Here is a tiny trained network, its code and every weight. The questions are about switching its units off for an input and a class, where a switched-off unit gives its printed mean instead of its output.

import numpy as np


def w(rows, s, z=0):
    codes = np.array(rows[::2]) - 128.0
    scale = np.full(codes.shape[1], s)
    scale[-1] = z or s
    return codes * scale


def norm(h):
    return h / np.sqrt((h * h).mean(-1, keepdims=True) + 1e-5)


def f(y):
    return y / 2 * (1 + np.tanh(0.7978845608 * (y + 0.044715 * y**3)))


def log_softmax(a):
    a = a - a.max(-1, keepdims=True)
    return a - np.log(np.exp(a).sum(-1, keepdims=True))


def net(x, mask):
    res = np.array(x, float).reshape(1, 3) / 4 @ E
    u = 0
    for l in range(2):
        y = f(norm(res) @ A[l][:, :-1].T + A[l][:, -1])
        res = res + np.where(mask[u : u + 5], y, B[l][:, -1]) @ B[l][:, :-1]
        u += 5
    return log_softmax(norm(res)[-1] @ U[:, :-1].T + U[:, -1])


A, B = {}, {}
E = w([
[168,1,156],'x0',
[184,211,157],'x1',
[118,129,138],'x2',
],0.0029)
A[0] = w([
[90,154,8,3],'L0N1',
[213,144,204,124],'L0N2',
[254,8,232,232],'L0N3',
[147,110,4,130],'L0N4',
[217,96,211,133],'L0N5',
],0.007,0.0014)
B[0] = w([
[124,76,147,148],'L0N1',
[254,133,101,167],'L0N2',
[201,61,172,253],'L0N3',
[82,179,142,137],'L0N4',
[243,51,59,174],'L0N5',
],0.0058,0.0056)
A[1] = w([
[223,215,119,168],'L1N1',
[178,2,185,188],'L1N2',
[192,9,157,253],'L1N3',
[18,142,67,111],'L1N4',
[191,194,101,198],'L1N5',
],0.0066,0.0025)
B[1] = w([
[83,44,231,191],'L1N1',
[41,224,110,235],'L1N2',
[62,254,82,253],'L1N3',
[177,47,65,171],'L1N4',
[140,19,183,176],'L1N5',
],0.0062,0.0053)
U = w([
[79,40,38,232],'0',
[84,238,59,124],'1',
[134,35,241,3],'2',
[255,158,125,148],'3',
],0.022,0.0018)

Each question gives the input, the list of numbers given to net, and the class t.
The units are the neurons (one row each of A and B). Each row of codes is followed by its name. A weight is (code - 128) times the scale printed after its matrix; where a second scale follows, it is the last column's (A, B and U).
mask holds one flag per neuron, layer by layer. A switched-off neuron (its flag False) gives its mean, the last column of its row in B, instead of its output. The means were averaged over made-up inputs and are rounded, as every weight is.
A unit's drop is (log p(t) with every unit on - log p(t) with that unit switched off) / (log p(t) with every unit on - log p(t) with every unit switched off).
most important unit: the unit with the biggest drop
k most important neurons: the k neurons with the biggest drops, biggest first
k most important neurons of layer l: the k neurons of layer l with the biggest drops, biggest first
drop when u is switched off: that unit's drop, to one decimal
input [-5,-6,1], class 0: most important unit -> L0N3
input [-6,-1,-4], class 0: 3 most important neurons -> [L0N3, L1N3, L0N2]
input [7,1,-8], class 3: 2 most important neurons -> [L0N3, L0N5]
input [-4,-1,1], class 0: 4 most important neurons -> [L0N3, L1N3, L0N2, L1N2]
input [-8,-6,0], class 0: 3 most important neurons of layer 1 -> [L1N3, L1N4, L1N2]
input [7,-2,3], class 1: 2 most important neurons -> [L1N3, L1N2]
input [7,-1,2], class 1: 2 most important neurons -> [L1N3, L1N2]
input [0,1,1], class 2: 3 most important neurons of layer 0 -> [L0N3, L0N2, L0N1]
input [-6,-2,-6], class 0: 3 most important neurons -> [L1N3, L1N4, L1N2]
input [-7,-1,-3], class 0: 3 most important neurons -> [L0N3, L1N3, L0N2]
input [-5,-6,3], class 0: 2 most important neurons -> [L0N3, L1N3]
input [4,2,-3], class 3: 3 most important neurons -> [L0N3, L0N5, L1N3]
input [-7,-2,-8], class 0: 3 most important neurons -> [L1N3, L1N4, L1N2]
input [-7,5,1], class 2: most important unit -> L1N3
input [4,1,-1], class 3: 3 most important neurons -> [L0N3, L0N5, L0N2]
input [-7,-3,0], class 0: 2 most important neurons of layer 1 -> [L1N3, L1N4]
input [-7,-8,-5], class 0: drop when L1N3 is switched off -> 0.3
input [7,1,7], class 3: drop when L0N3 is switched off -> 1.4
input [4,2,5], class 3: drop when L0N3 is switched off -> 0.3
input [-5,-6,0], class 0: most important unit -> L0N3
